Below is a small trained network, with its code and all its weights. Each question gives an input and a target symbol and asks what happens when units are switched off, that is, made to give their printed mean instead of their output.

import numpy as np


def w(rows, s, z=0):
    codes = np.array(rows[::2]) - 128.0
    scale = np.full(codes.shape[1], s)
    scale[-1] = z or s
    return codes * scale


def f(y):
    return np.maximum(y, 0)


def softmax(a):
    e = np.exp(a - a.max(-1, keepdims=True))
    return e / e.sum(-1, keepdims=True)


def log_softmax(a):
    a = a - a.max(-1, keepdims=True)
    return a - np.log(np.exp(a).sum(-1, keepdims=True))


def net(x, mask):
    ids = ['αδεζθμξφω'.index(c) for c in x.split()]
    T = len(ids)
    res = E[ids] + P[:T]
    u = 0
    for l in range(2):
        r = res
        for j in range(2):
            rows = slice(2 * j, 2 * j + 2)
            q, k, v = (r @ M[l][rows].T for M in (Q, K, V))
            z = softmax(np.where(np.tri(T) > 0, q @ k.T / 2**0.5, -1e9)) @ v
            o = O[l][rows]
            res = res + np.where(mask[u + j], z, o[:, -1]) @ o[:, :-1]
        u += 2
        y = f(res @ A[l][:, :-1].T + A[l][:, -1])
        res = res + np.where(mask[u : u + 8], y, B[l][:, -1]) @ B[l][:, :-1]
        u += 8
    return log_softmax(res[-1] @ U[:, :-1].T + U[:, -1])


Q, K, V, O, A, B = {}, {}, {}, {}, {}, {}
E = w([
[112,79,49,120],'α',
[172,180,195,120],'δ',
[169,120,162,113],'ε',
[215,194,172,129],'ζ',
[251,120,168,157],'θ',
[68,122,173,156],'μ',
[139,40,131,176],'ξ',
[149,123,107,173],'φ',
[81,77,162,177],'ω',
],0.02)
P = w([
[112,132,64,111],'0',
[153,61,173,87],'1',
[141,48,178,91],'2',
[132,67,163,107],'3',
[136,132,137,117],'4',
[133,131,142,139],'5',
[119,131,145,156],'6',
[111,138,140,173],'7',
[114,151,132,192],'8',
[110,156,130,213],'9',
[107,138,137,238],'10',
[108,149,124,251],'11',
[115,177,96,191],'12',
],0.012)
Q[0] = w([
[97,220,2,157],'L0H0',
[143,107,144,140],'L0H0',
[161,159,201,157],'L0H1',
[138,149,75,244],'L0H1',
],0.0076)
K[0] = w([
[171,165,53,117],'L0H0',
[161,143,110,133],'L0H0',
[23,181,196,209],'L0H1',
[146,178,3,143],'L0H1',
],0.0066)
V[0] = w([
[118,189,125,197],'L0H0',
[116,99,146,2],'L0H0',
[78,119,171,41],'L0H1',
[182,155,96,82],'L0H1',
],0.0065)
O[0] = w([
[185,111,98,102,43],'L0H0',
[68,210,71,225,66],'L0H0',
[185,90,1,132,36],'L0H1',
[90,199,2,201,5],'L0H1',
],0.0049,0.0015)
A[0] = w([
[189,169,254,95,214],'L0N0',
[85,44,73,186,186],'L0N1',
[146,148,227,139,176],'L0N2',
[170,82,99,38,90],'L0N3',
[98,210,245,158,254],'L0N4',
[52,145,175,131,242],'L0N5',
[51,113,45,132,126],'L0N6',
[106,84,172,166,100],'L0N7',
],0.0069,0.0039)
B[0] = w([
[153,69,23,151,242],'L0N0',
[70,110,253,114,218],'L0N1',
[126,92,12,178,223],'L0N2',
[165,69,100,185,137],'L0N3',
[120,36,34,109,254],'L0N4',
[100,148,147,45,195],'L0N5',
[183,120,70,72,156],'L0N6',
[149,204,110,97,176],'L0N7',
],0.007,0.0081)
Q[1] = w([
[72,119,182,150],'L1H0',
[93,250,190,114],'L1H0',
[120,138,162,181],'L1H1',
[146,18,112,135],'L1H1',
],0.012)
K[1] = w([
[136,188,116,67],'L1H0',
[202,101,155,3],'L1H0',
[95,161,120,100],'L1H1',
[171,216,169,235],'L1H1',
],0.011)
V[1] = w([
[200,116,175,162],'L1H0',
[193,141,6,126],'L1H0',
[179,123,121,159],'L1H1',
[132,165,107,137],'L1H1',
],0.018)
O[1] = w([
[34,127,79,249,78],'L1H0',
[76,204,63,64,170],'L1H0',
[96,197,208,167,255],'L1H1',
[199,185,106,164,83],'L1H1',
],0.011,0.0092)
A[1] = w([
[187,178,114,135,206],'L1N0',
[234,152,144,1,63],'L1N1',
[199,64,99,43,43],'L1N2',
[104,103,132,174,152],'L1N3',
[70,73,142,95,253],'L1N4',
[101,141,80,126,233],'L1N5',
[143,137,165,200,175],'L1N6',
[133,166,107,141,88],'L1N7',
],0.0093,0.0066)
B[1] = w([
[141,235,164,219,163],'L1N0',
[32,95,195,14,184],'L1N1',
[80,144,254,197,186],'L1N2',
[123,117,41,58,176],'L1N3',
[171,171,57,138,247],'L1N4',
[229,122,174,194,200],'L1N5',
[5,73,71,41,188],'L1N6',
[106,165,192,157,149],'L1N7',
],0.0056,0.013)
U = w([
[63,99,65,42,94],'α',
[118,130,3,31,123],'δ',
[139,124,32,75,173],'ε',
[176,167,51,98,200],'ζ',
[21,162,175,228,1],'θ',
[158,158,234,150,185],'μ',
[32,48,27,147,37],'ξ',
[147,102,2,151,199],'φ',
[140,82,162,217,180],'ω',
],0.0065,0.0037)

Each question gives the input, a string of symbols that net reads in full, and the target symbol t.
The units are the heads (2 rows each of Q, K, V and O) and the neurons (one row each of A and B). Each row of codes is followed by its name. A weight is (code - 128) times the scale printed after its matrix; where a second scale follows, it is the last column's (O, A, B and U).
mask holds one flag per unit, layer by layer, with each layer's heads first. A switched-off unit (its flag False) gives its mean, the last column of its rows in O or B, instead of its output. The means were averaged over made-up inputs and are rounded, as every weight is.
A unit's drop is (log p(t) with every unit on - log p(t) with that unit switched off) / (log p(t) with every unit on - log p(t) with every unit switched off).
The circuit of an input: a set's keep is (log p(t) with only the set's units on - log p(t) with every unit switched off) / (log p(t) with every unit on - log p(t) with every unit switched off). Starting from the 12 units with the biggest drops (on a tie, the unit counted first), units are removed one at a time, each time the one whose removal leaves the highest keep (on an exact tie, the one counted first), for as long as the keep stays at least 0.8.
circuit, biggest first: the units of the circuit, biggest drop first
top k neurons: the k neurons with the biggest drops, biggest first
top k neurons in layer l: the k neurons of layer l with the biggest drops, biggest first
which heads matter: for each layer, one digit per head in row order, 1 if its drop is at least 0.15 and else 0, layers parted by /
input μ μ μ ε ζ ξ φ ω θ ω μ ξ δ, target ξ: which heads matter -> 00 / 10
input ε α α ε ω μ α δ θ θ δ, target θ: top 3 neurons -> L0N5, L0N2, L1N7
input α ε ζ, target ζ: which heads matter -> 00 / 11
input δ ε ε ξ, target δ: top 2 neurons -> L0N1, L0N0
input θ θ φ α θ α ξ μ θ α θ, target θ: top 3 neurons -> L0N5, L0N2, L0N0
input ξ ω μ ε φ α α ω ω θ ζ, target ω: circuit, biggest first -> L1H0, L0N0
input φ θ θ ω δ δ ζ ζ φ δ, target φ: circuit, biggest first -> L0N4, L0N0, L0N2, L1N1
input ξ ω θ ζ ξ ξ θ ξ, target ξ: which heads matter -> 00 / 10
input α α ω μ θ ζ ζ, target θ: top 3 neurons -> L0N6, L0N5, L0N7
input μ μ ε ξ, target μ: top neuron -> L0N1
input μ θ θ ε α, target θ: which heads matter -> 00 / 01
input α α α, target α: circuit, biggest first -> L1H0, L1N1
input ε ε α ζ ζ ε, target ζ: which heads matter -> 00 / 11
input ξ ξ α ζ δ α α φ φ θ φ θ, target φ: top 3 neurons in layer 0 -> L0N0, L0N4, L0N2
input α θ ε α δ α α α α α μ δ ω, target α: circuit, biggest first -> L1H0, L0N5, L0H1
input ω μ ω ω, target ω: top 2 neurons -> L1N2, L0N5
input ζ μ ω μ α ε μ φ ξ ω δ ε, target ω: top 4 neurons in layer 0 -> L0N2, L0N0, L0N1, L0N4
input δ ξ ε μ ζ δ ξ α μ ξ ε, target ξ: top 4 neurons -> L0N5, L1N6, L0N4, L0N1
input θ μ φ ξ, target θ: top 3 neurons -> L0N1, L0N5, L0N4
input ε μ α ζ φ θ θ, target φ: which heads matter -> 01 / 10
input α ε δ μ α ω ε ε, target ω: top 3 neurons -> L0N0, L0N6, L0N1
input ε μ ζ ω μ ζ φ α θ μ ε, target μ: top 2 neurons -> L0N2, L0N4
input μ μ α, target μ: circuit, biggest first -> L1N2, L1H0
input ζ ζ α, target ζ: top 2 neurons in layer 1 -> L1N5, L1N6
